Below is a small trained network, with its code and all its weights. Each question gives an input and a class and asks what happens when units are switched off, that is, made to give their printed mean instead of their output.

import numpy as np


def w(rows, s, z=0):
    codes = np.array(rows[::2]) - 128.0
    scale = np.full(codes.shape[1], s)
    scale[-1] = z or s
    return codes * scale


def f(y):
    return np.maximum(y, 0)


def log_softmax(a):
    a = a - a.max(-1, keepdims=True)
    return a - np.log(np.exp(a).sum(-1, keepdims=True))


def net(x, mask):
    res = np.array(x, float).reshape(1, 3) / 4 @ E
    y = f(res @ A[0][:, :-1].T + A[0][:, -1])
    res = res + np.where(mask, y, B[0][:, -1]) @ B[0][:, :-1]
    return log_softmax(res[-1] @ U[:, :-1].T + U[:, -1])


A, B = {}, {}
E = w([
[59,123,42,107,7,73,90,92,140],'x0',
[181,68,114,64,91,192,78,163,186],'x1',
[103,83,114,148,154,156,131,93,91],'x2',
],0.012)
A[0] = w([
[23,235,147,182,73,42,135,30,77,160],'N0',
[132,196,217,191,182,111,151,110,88,207],'N1',
[81,91,145,158,172,136,136,44,72,125],'N2',
[62,239,129,230,142,77,156,152,43,253],'N3',
[195,36,121,97,78,215,63,187,152,173],'N4',
[107,82,94,112,46,141,98,114,172,107],'N5',
[124,197,223,144,187,124,241,133,66,221],'N6',
[50,94,63,111,5,62,108,99,123,137],'N7',
[135,115,117,93,151,102,172,71,180,88],'N8',
[165,122,98,178,87,91,172,143,84,129],'N9',
[33,140,69,174,24,53,139,131,91,133],'N10',
[162,161,161,145,91,104,114,207,114,101],'N11',
[92,122,81,139,28,188,78,125,159,92],'N12',
[205,84,196,112,198,254,177,177,165,176],'N13',
],0.0087,0.0054)
B[0] = w([
[118,105,176,97,193,8,109,97,158,245],'N0',
[78,147,88,188,115,149,135,168,156,224],'N1',
[126,161,129,123,131,110,113,168,161,177],'N2',
[45,196,148,169,223,56,168,143,150,250],'N3',
[191,89,129,114,84,202,119,128,85,229],'N4',
[133,100,73,85,86,144,140,107,137,194],'N5',
[73,155,84,226,157,165,120,155,140,243],'N6',
[112,93,72,56,110,110,166,72,138,250],'N7',
[132,159,119,135,144,136,127,130,144,128],'N8',
[126,127,144,121,132,102,118,130,138,151],'N9',
[133,95,166,41,166,85,145,114,128,233],'N10',
[122,135,130,163,116,140,116,109,110,150],'N11',
[126,134,66,107,142,182,165,86,115,195],'N12',
[203,149,232,155,112,122,79,158,75,248],'N13',
],0.018,0.015)
U = w([
[65,203,89,251,137,163,133,188,132,221],'0',
[215,110,208,164,75,185,55,170,61,237],'1',
[98,118,132,74,163,53,153,66,139,6],'2',
[137,68,2,70,45,214,164,51,114,43],'3',
],0.0077,0.0023)

Each question gives the input, the list of numbers given to net, and the class t.
The units are the neurons (one row each of A and B). Each row of codes is followed by its name. A weight is (code - 128) times the scale printed after its matrix; where a second scale follows, it is the last column's (A, B and U).
mask holds one flag per neuron, in row order. A switched-off neuron (its flag False) gives its mean, the last column of its row in B, instead of its output. The means were averaged over made-up inputs and are rounded, as every weight is.
A unit's drop is (log p(t) with every unit on - log p(t) with that unit switched off) / (log p(t) with every unit on - log p(t) with every unit switched off).
The circuit of an input: a set's keep is (log p(t) with only the set's units on - log p(t) with every unit switched off) / (log p(t) with every unit on - log p(t) with every unit switched off). Starting from the 12 units with the biggest drops (on a tie, the unit counted first), units are removed one at a time, each time the one whose removal leaves the highest keep (on an exact tie, the one counted first), for as long as the keep stays at least 0.8.
circuit, biggest first: the units of the circuit, biggest drop first
top k neurons: the k neurons with the biggest drops, biggest first
drop when u is switched off: that unit's drop, to one decimal
input [0,-3,4], class 0: circuit, biggest first -> N7
input [-6,0,1], class 0: top 2 neurons -> N6; N1
input [-6,0,6], class 0: top 2 neurons -> N6; N1
input [0,1,-6], class 1: top 3 neurons -> N7; N3; N6
input [-7,1,1], class 1: top 2 neurons -> N13; N3
input [-8,1,-4], class 1: top 2 neurons -> N13; N3
input [0,8,0], class 1: top 2 neurons -> N7; N13
input [-6,1,4], class 1: top 2 neurons -> N13; N3
input [1,8,-7], class 3: drop when N5 is switched off -> 0.1
input [-2,1,8], class 1: drop when N3 is switched off -> 0.4
input [0,5,4], class 1: drop when N7 is switched off -> 0.4
